Below are the code and all the weights of a small trained network. Each question names an input and a class and asks about switching units off, where a switched-off unit gives its printed mean instead of its output.

import numpy as np


def w(rows, s, z=0):
    codes = np.array(rows[::2]) - 128.0
    scale = np.full(codes.shape[1], s)
    scale[-1] = z or s
    return codes * scale


def f(y):
    return np.maximum(y, 0)


def log_softmax(a):
    a = a - a.max(-1, keepdims=True)
    return a - np.log(np.exp(a).sum(-1, keepdims=True))


def net(x, mask):
    res = np.array(x, float).reshape(1, 5) / 4 @ E
    y = f(res @ A[0][:, :-1].T + A[0][:, -1])
    res = res + np.where(mask, y, B[0][:, -1]) @ B[0][:, :-1]
    return log_softmax(res[-1] @ U[:, :-1].T + U[:, -1])


A, B = {}, {}
E = w([
[174,135,33,168,163,127,131,128,138,85,150,120],'x0',
[185,101,172,128,104,99,137,92,141,212,135,119],'x1',
[212,84,161,124,81,226,144,127,103,79,124,213],'x2',
[76,167,63,177,116,181,36,142,111,177,95,67],'x3',
[210,91,81,1,105,151,121,146,131,183,118,123],'x4',
],0.012)
A[0] = w([
[140,122,221,61,124,91,155,124,129,111,124,154,203],'neuron 1',
[101,115,163,132,151,72,124,144,129,135,138,118,1],'neuron 2',
[128,119,100,105,130,126,130,137,140,161,128,112,124],'neuron 3',
[155,118,76,72,125,133,138,138,143,121,123,134,46],'neuron 4',
[200,116,133,94,143,109,160,129,135,64,142,169,226],'neuron 5',
[47,136,120,159,134,142,126,127,135,54,128,130,87],'neuron 6',
[145,117,233,53,127,91,152,126,131,124,134,159,107],'neuron 7',
[66,138,106,81,148,11,127,127,132,161,130,88,174],'neuron 8',
[186,126,77,48,136,79,144,124,132,154,130,118,240],'neuron 9',
[145,121,155,125,132,149,127,133,119,97,134,164,93],'neuron 10',
[141,127,165,204,155,6,174,119,137,39,137,148,148],'neuron 11',
[87,133,200,190,118,122,129,124,130,168,122,124,134],'neuron 12',
[167,120,113,116,154,161,121,142,115,127,137,132,48],'neuron 13',
],0.019,0.0033)
B[0] = w([
[159,78,116,65,127,188,161,110,165,169,128,179,235],'neuron 1',
[111,157,155,155,115,158,121,104,132,118,126,118,171],'neuron 2',
[154,168,110,105,132,76,99,71,105,167,150,133,170],'neuron 3',
[153,133,204,151,156,144,136,75,115,120,145,137,187],'neuron 4',
[121,106,94,158,29,106,99,113,104,38,105,100,229],'neuron 5',
[160,171,104,188,137,208,132,191,89,107,119,153,206],'neuron 6',
[155,61,116,59,141,184,136,154,148,149,158,172,242],'neuron 7',
[92,160,161,133,172,18,155,138,144,189,133,89,252],'neuron 8',
[134,17,103,182,87,109,84,168,144,228,122,117,237],'neuron 9',
[109,128,97,115,151,62,130,106,139,127,134,87,174],'neuron 10',
[75,251,145,175,63,99,142,92,127,122,99,100,242],'neuron 11',
[144,101,221,183,135,114,119,105,119,131,144,135,197],'neuron 12',
[116,141,165,121,74,157,120,125,128,136,131,162,164],'neuron 13',
],0.02,0.025)
U = w([
[236,18,93,58,125,212,99,149,152,187,160,218,220],'0',
[91,88,84,60,242,24,158,198,175,195,145,57,4],'1',
[109,181,151,200,196,145,137,210,40,104,100,100,79],'2',
[113,195,5,110,86,216,166,166,66,2,30,141,82],'3',
[66,189,229,101,191,136,237,121,157,141,144,152,90],'4',
[129,208,170,158,179,134,65,103,19,114,130,97,65],'5',
[183,29,142,117,89,146,130,98,124,64,118,160,53],'6',
[62,174,176,219,75,61,145,104,132,191,94,73,233],'7',
],0.0073,0.0035)

Each question gives the input, the list of numbers given to net, and the class t.
The units are the neurons (one row each of A and B). Each row of codes is followed by its name. A weight is (code - 128) times the scale printed after its matrix; where a second scale follows, it is the last column's (A, B and U).
mask holds one flag per neuron, in row order. A switched-off neuron (its flag False) gives its mean, the last column of its row in B, instead of its output. The means were averaged over made-up inputs and are rounded, as every weight is.
A unit's drop is (log p(t) with every unit on - log p(t) with that unit switched off) / (log p(t) with every unit on - log p(t) with every unit switched off).
The circuit of an input: a set's keep is (log p(t) with only the set's units on - log p(t) with every unit switched off) / (log p(t) with every unit on - log p(t) with every unit switched off). Starting from the 12 units with the biggest drops (on a tie, the unit counted first), units are removed one at a time, each time the one whose removal leaves the highest keep (on an exact tie, the one counted first), for as long as the keep stays at least 0.8.
units of the circuit, in order: the units of the circuit, biggest drop first
top k neurons: the k neurons with the biggest drops, biggest first
drop when u is switched off: that unit's drop, to one decimal
input [0,1,-4,-2,5], class 1: units of the circuit, in order : neuron 8; neuron 11
input [-2,5,-7,3,4], class 1: units of the circuit, in order : neuron 11; neuron 8
input [1,-1,8,4,4], class 6: units of the circuit, in order : neuron 11; neuron 8; neuron 7; neuron 1
input [4,-2,2,-7,3], class 6: units of the circuit, in order : neuron 5
input [4,-3,5,3,7], class 6: units of the circuit, in order : neuron 11; neuron 8; neuron 7; neuron 1
input [-1,6,7,1,-5], class 6: units of the circuit, in order : neuron 8; neuron 9
input [1,0,0,-2,-1], class 3: top 2 neurons : neuron 8; neuron 9
input [6,1,3,0,-3], class 3: units of the circuit, in order : neuron 8; neuron 9
input [-7,1,-2,-4,-2], class 4: top 2 neurons : neuron 9; neuron 11
input [1,-4,5,1,3], class 6: top 3 neurons : neuron 11; neuron 8; neuron 6
input [-2,-4,6,-8,0], class 6: top 3 neurons : neuron 5; neuron 11; neuron 9
input [6,1,5,7,-2], class 3: top 4 neurons : neuron 8; neuron 9; neuron 7; neuron 1
input [-6,-7,5,6,-2], class 2: top 2 neurons : neuron 5; neuron 1
input [8,-7,1,-4,-5], class 3: units of the circuit, in order : neuron 6
input [-8,6,-8,-8,-6], class 4: top 2 neurons : neuron 7; neuron 1
input [-5,4,6,1,-6], class 0: top 2 neurons : neuron 8; neuron 5
input [8,5,5,-6,-4], class 3: top 2 neurons : neuron 8; neuron 5
input [-3,5,-1,-4,-7], class 4: top 2 neurons : neuron 9; neuron 7
input [7,-7,-1,2,-7], class 3: top 2 neurons : neuron 6; neuron 8
input [-4,-1,-8,-6,7], class 1: units of the circuit, in order : neuron 8
input [0,1,-5,8,8], class 1: units of the circuit, in order : neuron 11; neuron 8
input [-6,-7,-4,-2,-1], class 4: top 2 neurons : neuron 9; neuron 5
input [-7,0,-8,5,7], class 1: top 2 neurons : neuron 11; neuron 8
input [-5,1,5,-6,-1], class 0: drop when neuron 7 is switched off : 0.3
input [-1,-3,8,4,-8], class 2: drop when neuron 6 is switched off : 0.4
input [0,-7,-4,6,-4], class 2: drop when neuron 1 is switched off : 0.0
input [-8,-5,2,3,-7], class 2: units of the circuit, in order : neuron 6
input [-2,6,-3,2,3], class 1: drop when neuron 11 is switched off : 0.5
